Below are the code and all the weights of a small trained network. Each question names an input and a class and asks about switching units off, where a switched-off unit gives its printed mean instead of its output.

import numpy as np


def w(rows, s, z=0):
    codes = np.array(rows[::2]) - 128.0
    scale = np.full(codes.shape[1], s)
    scale[-1] = z or s
    return codes * scale


def norm(h):
    return h / np.sqrt((h * h).mean(-1, keepdims=True) + 1e-5)


def f(y):
    return y / 2 * (1 + np.tanh(0.7978845608 * (y + 0.044715 * y**3)))


def log_softmax(a):
    a = a - a.max(-1, keepdims=True)
    return a - np.log(np.exp(a).sum(-1, keepdims=True))


def net(x, mask):
    res = np.array(x, float).reshape(1, 4) / 4 @ E
    u = 0
    for l in range(2):
        y = f(norm(res) @ A[l][:, :-1].T + A[l][:, -1])
        res = res + np.where(mask[u : u + 10], y, B[l][:, -1]) @ B[l][:, :-1]
        u += 10
    return log_softmax(norm(res)[-1] @ U[:, :-1].T + U[:, -1])


A, B = {}, {}
E = w([
[139,126,174,159,102,141,99,244,155],'x0',
[120,63,74,124,170,100,134,148,110],'x1',
[131,170,159,123,188,174,139,117,92],'x2',
[141,162,74,140,108,178,125,173,116],'x3',
],0.011)
A[0] = w([
[133,130,174,135,144,124,129,131,125,54],'L0N0',
[126,150,107,122,187,156,132,157,105,36],'L0N1',
[121,212,100,138,88,169,138,131,118,65],'L0N2',
[123,161,116,128,47,123,126,107,151,85],'L0N3',
[122,127,142,129,141,112,133,20,125,200],'L0N4',
[122,90,107,133,141,123,142,191,116,114],'L0N5',
[127,114,3,129,131,132,128,104,116,252],'L0N6',
[132,107,149,126,64,98,129,69,143,65],'L0N7',
[131,98,126,133,93,113,124,174,142,147],'L0N8',
[111,93,135,133,114,106,140,121,132,78],'L0N9',
],0.022,0.0039)
B[0] = w([
[81,115,204,45,148,206,168,149,153,155],'L0N0',
[173,140,168,222,130,70,169,47,103,179],'L0N1',
[160,217,80,48,67,191,110,181,122,201],'L0N2',
[129,157,229,141,126,173,107,57,46,177],'L0N3',
[197,94,40,46,200,136,70,90,208,249],'L0N4',
[142,51,142,159,207,95,22,126,138,197],'L0N5',
[58,60,68,153,186,66,251,151,86,240],'L0N6',
[62,168,173,168,23,93,85,112,190,180],'L0N7',
[100,99,95,29,94,148,139,186,140,197],'L0N8',
[149,202,115,125,85,142,129,193,157,151],'L0N9',
],0.016,0.015)
A[1] = w([
[113,81,52,147,147,81,150,142,164,3],'L1N0',
[141,176,73,123,131,115,148,56,157,145],'L1N1',
[166,179,172,151,82,111,74,92,167,115],'L1N2',
[129,124,138,168,88,85,109,253,173,85],'L1N3',
[143,134,67,193,181,111,193,99,93,56],'L1N4',
[118,134,190,173,161,144,175,169,95,193],'L1N5',
[62,144,80,123,48,72,190,136,72,109],'L1N6',
[174,102,43,110,201,156,177,134,36,27],'L1N7',
[35,126,182,191,91,122,163,145,82,113],'L1N8',
[142,217,173,182,96,166,111,127,111,125],'L1N9',
],0.019,0.0025)
B[1] = w([
[149,236,152,163,81,124,144,124,129,254],'L1N0',
[25,90,103,147,139,88,131,235,121,209],'L1N1',
[168,104,102,97,164,205,166,174,20,180],'L1N2',
[85,98,78,77,180,190,142,74,94,190],'L1N3',
[148,131,115,101,105,181,7,110,85,225],'L1N4',
[133,111,118,193,149,87,198,123,160,162],'L1N5',
[135,62,211,71,171,151,143,130,204,186],'L1N6',
[127,90,127,50,160,224,57,159,152,251],'L1N7',
[75,95,155,125,95,80,190,53,109,161],'L1N8',
[201,169,125,170,103,89,150,152,181,188],'L1N9',
],0.02,0.013)
U = w([
[75,197,71,173,111,4,129,120,200,110],'0',
[203,229,146,113,48,191,120,152,64,127],'1',
[184,180,172,222,142,87,193,127,139,129],'2',
[76,108,228,105,93,128,229,80,122,103],'3',
[80,89,82,30,189,187,72,151,134,175],'4',
[142,83,156,230,182,108,57,42,47,74],'5',
[104,179,142,191,88,70,93,98,95,3],'6',
],0.014,0.0071)

Each question gives the input, the list of numbers given to net, and the class t.
The units are the neurons (one row each of A and B). Each row of codes is followed by its name. A weight is (code - 128) times the scale printed after its matrix; where a second scale follows, it is the last column's (A, B and U).
mask holds one flag per neuron, layer by layer. A switched-off neuron (its flag False) gives its mean, the last column of its row in B, instead of its output. The means were averaged over made-up inputs and are rounded, as every weight is.
A unit's drop is (log p(t) with every unit on - log p(t) with that unit switched off) / (log p(t) with every unit on - log p(t) with every unit switched off).
The circuit of an input: a set's keep is (log p(t) with only the set's units on - log p(t) with every unit switched off) / (log p(t) with every unit on - log p(t) with every unit switched off). Starting from the 12 units with the biggest drops (on a tie, the unit counted first), units are removed one at a time, each time the one whose removal leaves the highest keep (on an exact tie, the one counted first), for as long as the keep stays at least 0.8.
units of the circuit, in order: the units of the circuit, biggest drop first
most important unit: the unit with the biggest drop
top k neurons: the k neurons with the biggest drops, biggest first
top k neurons in layer l: the k neurons of layer l with the biggest drops, biggest first
input [2,2,3,3], class 5: top 2 neurons in layer 0 => (L0N1, L0N4)
input [4,5,7,6], class 5: units of the circuit, in order => (L0N1)
input [4,-5,8,-2], class 2: units of the circuit, in order => (L0N4, L1N5)
input [-3,-5,-3,3], class 1: top 2 neurons => (L0N3, L0N2)
input [-8,4,-2,-8], class 0: top 2 neurons => (L0N7, L1N0)
input [5,-5,5,4], class 1: top 2 neurons => (L0N2, L0N6)
input [3,8,6,8], class 5: top 3 neurons => (L0N1, L0N4, L0N5)
input [8,4,8,4], class 5: top 3 neurons => (L0N1, L0N5, L0N4)
input [6,-4,6,-5], class 3: top 2 neurons => (L0N4, L0N0)
input [-3,7,3,6], class 5: top 3 neurons => (L0N1, L0N4, L1N4)
input [-4,-7,-3,7], class 1: top 2 neurons in layer 0 => (L0N2, L0N3)
input [2,-1,-7,-3], class 3: top 2 neurons in layer 1 => (L1N8, L1N7)
input [0,2,-1,-2], class 0: top 2 neurons in layer 0 => (L0N7, L0N2)
input [2,-1,7,6], class 1: most important unit => L0N6
input [-1,-6,-7,-6], class 1: top 2 neurons in layer 0 => (L0N3, L0N7)
input [1,-1,-2,1], class 1: top 3 neurons => (L0N6, L0N3, L0N4)
input [3,-1,-8,-5], class 3: top 2 neurons in layer 0 => (L0N4, L0N7)
input [4,-2,5,-2], class 2: top 3 neurons => (L0N4, L0N6, L0N8)
input [8,-8,-6,1], class 1: top 2 neurons => (L0N6, L0N3)
input [-3,3,0,-8], class 0: top 3 neurons => (L0N4, L1N7, L0N7)
input [3,-4,7,-4], class 2: top 4 neurons in layer 0 => (L0N4, L0N8, L0N6, L0N5)
input [2,1,-8,3], class 3: top 2 neurons in layer 1 => (L1N8, L1N4)
input [5,-8,4,-8], class 3: most important unit => L0N0
input [-6,-1,-6,-1], class 0: top 3 neurons => (L0N7, L0N4, L0N6)
input [4,-8,-1,-5], class 3: top 2 neurons => (L0N4, L1N8)
input [4,-3,-5,-2], class 3: top 2 neurons => (L0N4, L0N3)
input [2,-5,1,3], class 1: most important unit => L0N2
